Below is a small trained network, with its code and all its weights. Each question gives an input and a class and asks what happens when units are switched off, that is, made to give their printed mean instead of their output.

import numpy as np


def w(rows, s, z=0):
    codes = np.array(rows[::2]) - 128.0
    scale = np.full(codes.shape[1], s)
    scale[-1] = z or s
    return codes * scale


def norm(h):
    return h / np.sqrt((h * h).mean(-1, keepdims=True) + 1e-5)


def f(y):
    return np.maximum(y, 0)


def log_softmax(a):
    a = a - a.max(-1, keepdims=True)
    return a - np.log(np.exp(a).sum(-1, keepdims=True))


def net(x, mask):
    res = np.array(x, float).reshape(1, 5) / 4 @ E
    u = 0
    for l in range(4):
        y = f(norm(res) @ A[l][:, :-1].T + A[l][:, -1])
        res = res + np.where(mask[u : u + 8], y, B[l][:, -1]) @ B[l][:, :-1]
        u += 8
    return log_softmax(norm(res)[-1] @ U[:, :-1].T + U[:, -1])


A, B = {}, {}
E = w([
[140,126,129,131,129,126,126],'x0',
[129,131,134,130,122,120,122],'x1',
[125,131,45,195,148,42,165],'x2',
[86,37,198,155,172,48,150],'x3',
[161,147,182,175,63,143,254],'x4',
],0.0079)
A[0] = w([
[121,209,81,60,221,137,48,128],'L0N1',
[174,75,163,155,51,147,220,3],'L0N2',
[92,196,85,252,181,111,132,131],'L0N3',
[116,167,179,146,98,166,179,130],'L0N4',
[172,86,73,111,167,218,140,64],'L0N5',
[98,14,253,81,172,122,96,86],'L0N6',
[169,236,86,85,88,170,97,124],'L0N7',
[113,165,158,112,92,194,79,76],'L0N8',
],0.0049,0.0043)
B[0] = w([
[96,113,172,47,142,75,129,253],'L0N1',
[147,112,157,98,254,102,63,175],'L0N2',
[124,129,111,10,93,46,125,219],'L0N3',
[142,186,162,153,93,191,134,196],'L0N4',
[146,151,139,31,157,179,121,145],'L0N5',
[95,19,103,70,33,116,102,243],'L0N6',
[43,144,183,210,224,165,171,238],'L0N7',
[120,114,70,134,137,185,69,178],'L0N8',
],0.006,0.004)
A[1] = w([
[107,99,142,150,151,168,41,65],'L1N1',
[148,75,155,137,76,131,241,23],'L1N2',
[170,90,108,136,113,109,158,114],'L1N3',
[113,192,41,108,140,146,2,125],'L1N4',
[177,163,50,100,89,149,67,2],'L1N5',
[156,194,97,66,138,144,177,93],'L1N6',
[109,76,163,171,89,99,128,71],'L1N7',
[151,96,131,75,76,91,164,70],'L1N8',
],0.0069,0.0019)
B[1] = w([
[159,98,188,62,37,154,91,191],'L1N1',
[118,175,131,111,145,100,128,205],'L1N2',
[116,132,134,92,61,162,144,159],'L1N3',
[102,127,212,124,140,43,254,254],'L1N4',
[128,107,186,112,230,70,183,156],'L1N5',
[138,125,130,116,61,98,106,190],'L1N6',
[110,154,118,107,197,151,189,181],'L1N7',
[135,135,153,26,182,112,75,177],'L1N8',
],0.0079,0.0048)
A[2] = w([
[87,133,129,144,222,47,135,94],'L2N1',
[114,38,204,166,186,159,145,78],'L2N2',
[105,41,31,97,140,77,1,105],'L2N3',
[184,197,149,159,160,175,59,110],'L2N4',
[105,133,82,252,104,136,162,2],'L2N5',
[120,125,206,139,192,127,140,28],'L2N6',
[168,193,25,165,73,98,148,30],'L2N7',
[151,141,110,155,101,224,126,157],'L2N8',
],0.0081,0.0023)
B[2] = w([
[219,117,75,196,87,130,167,254],'L2N1',
[71,218,128,26,115,166,74,198],'L2N2',
[113,69,137,205,90,237,145,234],'L2N3',
[132,79,127,151,63,155,171,153],'L2N4',
[79,201,91,71,238,78,77,143],'L2N5',
[127,179,95,140,150,151,69,189],'L2N6',
[155,219,188,37,125,108,1,176],'L2N7',
[163,104,64,205,116,73,129,168],'L2N8',
],0.0076,0.0058)
A[3] = w([
[156,122,92,240,85,207,129,4],'L3N1',
[139,170,108,146,171,15,228,88],'L3N2',
[111,172,207,60,136,121,112,215],'L3N3',
[127,159,103,139,198,22,211,95],'L3N4',
[98,9,75,254,183,61,139,141],'L3N5',
[92,120,245,94,174,190,93,84],'L3N6',
[142,157,141,120,134,108,183,155],'L3N7',
[81,231,158,41,145,84,92,2],'L3N8',
],0.0082,0.00089)
B[3] = w([
[62,62,254,192,88,175,221,174],'L3N1',
[78,84,112,37,155,166,72,242],'L3N2',
[148,147,133,217,126,115,175,254],'L3N3',
[74,7,184,112,158,110,59,226],'L3N4',
[185,231,155,170,73,189,184,220],'L3N5',
[168,178,27,144,197,22,129,251],'L3N6',
[84,104,71,80,106,120,66,181],'L3N7',
[216,224,67,220,148,174,124,254],'L3N8',
],0.0074,0.0073)
U = w([
[170,255,93,119,163,97,116,4],'0',
[56,17,115,68,149,95,90,243],'1',
[98,110,167,178,58,174,220,115],'2',
],0.015,0.00039)

Each question gives the input, the list of numbers given to net, and the class t.
The units are the neurons (one row each of A and B). Each row of codes is followed by its name. A weight is (code - 128) times the scale printed after its matrix; where a second scale follows, it is the last column's (A, B and U).
mask holds one flag per neuron, layer by layer. A switched-off neuron (its flag False) gives its mean, the last column of its row in B, instead of its output. The means were averaged over made-up inputs and are rounded, as every weight is.
A unit's drop is (log p(t) with every unit on - log p(t) with that unit switched off) / (log p(t) with every unit on - log p(t) with every unit switched off).
The circuit of an input: a set's keep is (log p(t) with only the set's units on - log p(t) with every unit switched off) / (log p(t) with every unit on - log p(t) with every unit switched off). Starting from the 12 units with the biggest drops (on a tie, the unit counted first), units are removed one at a time, each time the one whose removal leaves the highest keep (on an exact tie, the one counted first), for as long as the keep stays at least 0.8.
circuit, biggest first: the units of the circuit, biggest drop first
most important unit: the unit with the biggest drop
top k neurons: the k neurons with the biggest drops, biggest first
k most important neurons of layer l: the k neurons of layer l with the biggest drops, biggest first
drop of u: that unit's drop, to one decimal
input [-1,-5,-3,-7,1], class 2: 2 most important neurons of layer 0 : L0N7, L0N3
input [-2,5,6,5,-7], class 2: circuit, biggest first : L2N3, L3N5
input [3,3,-7,2,1], class 0: circuit, biggest first : L3N6
input [-5,-6,1,2,-7], class 2: top 3 neurons : L3N5, L2N3, L2N1
input [-7,5,-1,2,-1], class 1: top 2 neurons : L0N6, L2N1
input [-3,-3,7,2,-8], class 2: circuit, biggest first : L2N3, L3N5
input [-5,-8,0,7,6], class 0: top 2 neurons : L2N2, L1N4
input [-4,3,4,0,7], class 0: top 2 neurons : L1N4, L2N7
input [7,1,1,6,-2], class 2: top 3 neurons : L2N3, L2N7, L2N1
input [0,-7,-3,1,-3], class 1: top 2 neurons : L0N6, L2N3
input [2,6,4,5,0], class 2: top 3 neurons : L1N4, L3N5, L2N3
input [7,-6,1,8,7], class 1: 2 most important neurons of layer 1 : L1N2, L1N1
input [0,6,4,-1,7], class 0: top 2 neurons : L2N7, L1N4
input [0,-1,7,-6,-7], class 1: most important unit : L1N4
input [5,6,-2,8,2], class 0: drop of L2N2 : 0.3
input [-4,1,-1,7,2], class 0: drop of L2N2 : 1.2
input [-4,-2,2,1,6], class 1: drop of L0N2 : 0.7
input [-7,-8,1,2,4], class 1: drop of L0N1 : 0.0
